Below is a small trained network, with its code and all its weights. Each question gives an input and a class and asks what happens when units are switched off, that is, made to give their printed mean instead of their output.

import numpy as np


def w(rows, s, z=0):
    codes = np.array(rows[::2]) - 128.0
    scale = np.full(codes.shape[1], s)
    scale[-1] = z or s
    return codes * scale


def norm(h):
    return h / np.sqrt((h * h).mean(-1, keepdims=True) + 1e-5)


def f(y):
    return y / 2 * (1 + np.tanh(0.7978845608 * (y + 0.044715 * y**3)))


def log_softmax(a):
    a = a - a.max(-1, keepdims=True)
    return a - np.log(np.exp(a).sum(-1, keepdims=True))


def net(x, mask):
    res = np.array(x, float).reshape(1, 5) / 4 @ E
    u = 0
    for l in range(2):
        y = f(norm(res) @ A[l][:, :-1].T + A[l][:, -1])
        res = res + np.where(mask[u : u + 16], y, B[l][:, -1]) @ B[l][:, :-1]
        u += 16
    return log_softmax(norm(res)[-1] @ U[:, :-1].T + U[:, -1])


A, B = {}, {}
E = w([
[59,169,5,209,136],'x0',
[66,239,131,18,103],'x1',
[77,203,236,218,55],'x2',
[187,216,161,172,251],'x3',
[129,129,128,128,129],'x4',
],0.0028)
A[0] = w([
[182,112,222,63,117,50],'0.n0',
[162,186,152,150,221,45],'0.n1',
[98,65,114,107,26,29],'0.n2',
[125,142,207,202,57,83],'0.n3',
[164,93,232,73,137,62],'0.n4',
[89,191,9,211,127,39],'0.n5',
[168,84,240,81,140,44],'0.n6',
[117,165,204,174,72,73],'0.n7',
[162,3,179,229,147,4],'0.n8',
[165,188,157,150,221,39],'0.n9',
[92,130,147,107,149,87],'0.n10',
[184,65,72,45,180,82],'0.n11',
[92,216,152,16,112,30],'0.n12',
[110,82,111,109,45,47],'0.n13',
[163,186,163,149,225,22],'0.n14',
[95,64,116,104,27,25],'0.n15',
],0.0073,0.0019)
B[0] = w([
[96,95,91,175,94,197],'0.n0',
[160,90,192,116,122,209],'0.n1',
[169,97,214,133,125,181],'0.n2',
[89,130,116,104,215,226],'0.n3',
[94,96,103,185,91,197],'0.n4',
[87,87,98,228,79,253],'0.n5',
[97,96,106,203,91,199],'0.n6',
[96,129,116,102,203,209],'0.n7',
[180,252,92,111,96,226],'0.n8',
[162,91,195,113,121,212],'0.n9',
[143,128,120,129,125,125],'0.n10',
[64,157,134,126,225,237],'0.n11',
[195,222,89,140,128,245],'0.n12',
[151,113,189,130,123,158],'0.n13',
[162,93,197,113,120,210],'0.n14',
[170,98,215,132,124,182],'0.n15',
],0.021,0.0032)
A[1] = w([
[119,108,134,134,131,111],'1.n0',
[184,91,205,87,123,59],'1.n1',
[126,103,135,160,110,112],'1.n2',
[145,123,174,153,166,115],'1.n3',
[54,39,53,160,9,5],'1.n4',
[158,95,97,87,139,114],'1.n5',
[77,56,78,200,41,19],'1.n6',
[97,88,131,115,125,139],'1.n7',
[92,126,17,140,115,122],'1.n8',
[5,107,103,23,251,19],'1.n9',
[254,205,19,63,58,56],'1.n10',
[208,239,51,87,126,43],'1.n11',
[156,241,99,111,85,75],'1.n12',
[124,110,140,137,136,116],'1.n13',
[140,70,71,92,139,153],'1.n14',
[166,44,218,19,66,42],'1.n15',
],0.0085,0.0025)
B[1] = w([
[133,161,116,115,119,131],'1.n0',
[118,123,153,73,78,208],'1.n1',
[127,144,88,63,131,159],'1.n2',
[121,141,102,109,89,207],'1.n3',
[67,122,62,152,69,226],'1.n4',
[120,144,146,166,127,97],'1.n5',
[73,127,55,126,94,254],'1.n6',
[148,198,121,125,117,133],'1.n7',
[130,96,204,79,81,210],'1.n8',
[48,183,157,124,254,238],'1.n9',
[224,117,71,140,208,228],'1.n10',
[200,85,77,154,129,250],'1.n11',
[192,103,121,159,148,220],'1.n12',
[130,159,114,116,114,140],'1.n13',
[128,189,169,178,116,103],'1.n14',
[166,152,207,83,67,206],'1.n15',
],0.026,0.0035)
U = w([
[54,89,44,164,48,196],'0',
[164,120,228,59,70,157],'1',
[240,101,63,160,179,137],'2',
[52,159,151,112,252,6],'3',
],0.012,0.0011)

Each question gives the input, the list of numbers given to net, and the class t.
The units are the neurons (one row each of A and B). Each row of codes is followed by its name. A weight is (code - 128) times the scale printed after its matrix; where a second scale follows, it is the last column's (A, B and U).
mask holds one flag per neuron, layer by layer. A switched-off neuron (its flag False) gives its mean, the last column of its row in B, instead of its output. The means were averaged over made-up inputs and are rounded, as every weight is.
A unit's drop is (log p(t) with every unit on - log p(t) with that unit switched off) / (log p(t) with every unit on - log p(t) with every unit switched off).
The circuit of an input: a set's keep is (log p(t) with only the set's units on - log p(t) with every unit switched off) / (log p(t) with every unit on - log p(t) with every unit switched off). Starting from the 12 units with the biggest drops (on a tie, the unit counted first), units are removed one at a time, each time the one whose removal leaves the highest keep (on an exact tie, the one counted first), for as long as the keep stays at least 0.8.
units of the circuit, in order: the units of the circuit, biggest drop first
unit that matters most: the unit with the biggest drop
top k neurons: the k neurons with the biggest drops, biggest first
k most important neurons of layer l: the k neurons of layer l with the biggest drops, biggest first
drop when u is switched off: that unit's drop, to one decimal
input [6,7,-6,-8,3], class 1: top 3 neurons -> [0.n15, 0.n2, 0.n8]
input [-4,7,-8,-4,-7], class 3: units of the circuit, in order -> [1.n9]
input [-6,5,1,7,2], class 1: top 2 neurons -> [0.n14, 0.n9]
input [-5,-2,-5,-2,1], class 0: top 3 neurons -> [0.n6, 0.n4, 0.n0]
input [6,-5,7,-7,-1], class 1: 2 most important neurons of layer 1 -> [1.n9, 1.n6]
input [-8,8,-2,4,6], class 0: top 2 neurons -> [0.n0, 0.n4]
input [-3,-2,-1,4,-3], class 1: top 4 neurons -> [0.n14, 0.n9, 0.n1, 0.n5]
input [-5,5,7,7,7], class 1: 4 most important neurons of layer 0 -> [0.n14, 0.n9, 0.n11, 0.n1]
input [-6,-3,7,-6,4], class 3: top 2 neurons -> [0.n3, 0.n7]
input [-1,6,6,-4,-5], class 2: top 3 neurons -> [0.n12, 0.n11, 1.n11]
input [-4,4,0,3,-5], class 0: top 3 neurons -> [0.n0, 0.n4, 0.n6]
input [-5,4,-3,-5,2], class 0: 2 most important neurons of layer 0 -> [0.n0, 0.n4]
input [-5,-4,-6,2,-7], class 3: 2 most important neurons of layer 0 -> [0.n11, 0.n5]
input [-6,-6,5,-2,-8], class 0: top neuron -> [0.n6]
input [5,-2,-6,-2,3], class 3: top 2 neurons -> [0.n11, 1.n9]
input [-5,-5,-7,5,6], class 3: 2 most important neurons of layer 0 -> [0.n11, 0.n12]
input [-8,7,-1,-6,2], class 0: top 2 neurons -> [0.n0, 0.n8]
input [-7,-4,-6,-7,5], class 0: 3 most important neurons of layer 0 -> [0.n6, 0.n4, 0.n0]
input [4,1,6,5,7], class 3: 2 most important neurons of layer 0 -> [0.n7, 0.n3]
input [7,5,-5,3,3], class 0: unit that matters most -> 0.n5
input [-4,7,5,-1,-6], class 2: drop when 0.n12 is switched off -> 4.3
input [-6,3,8,-7,4], class 3: drop when 0.n14 is switched off -> 0.5
input [5,8,5,-2,-5], class 2: drop when 0.n12 is switched off -> 1.1
input [-5,-4,3,-6,-3], class 1: drop when 0.n2 is switched off -> 2.0
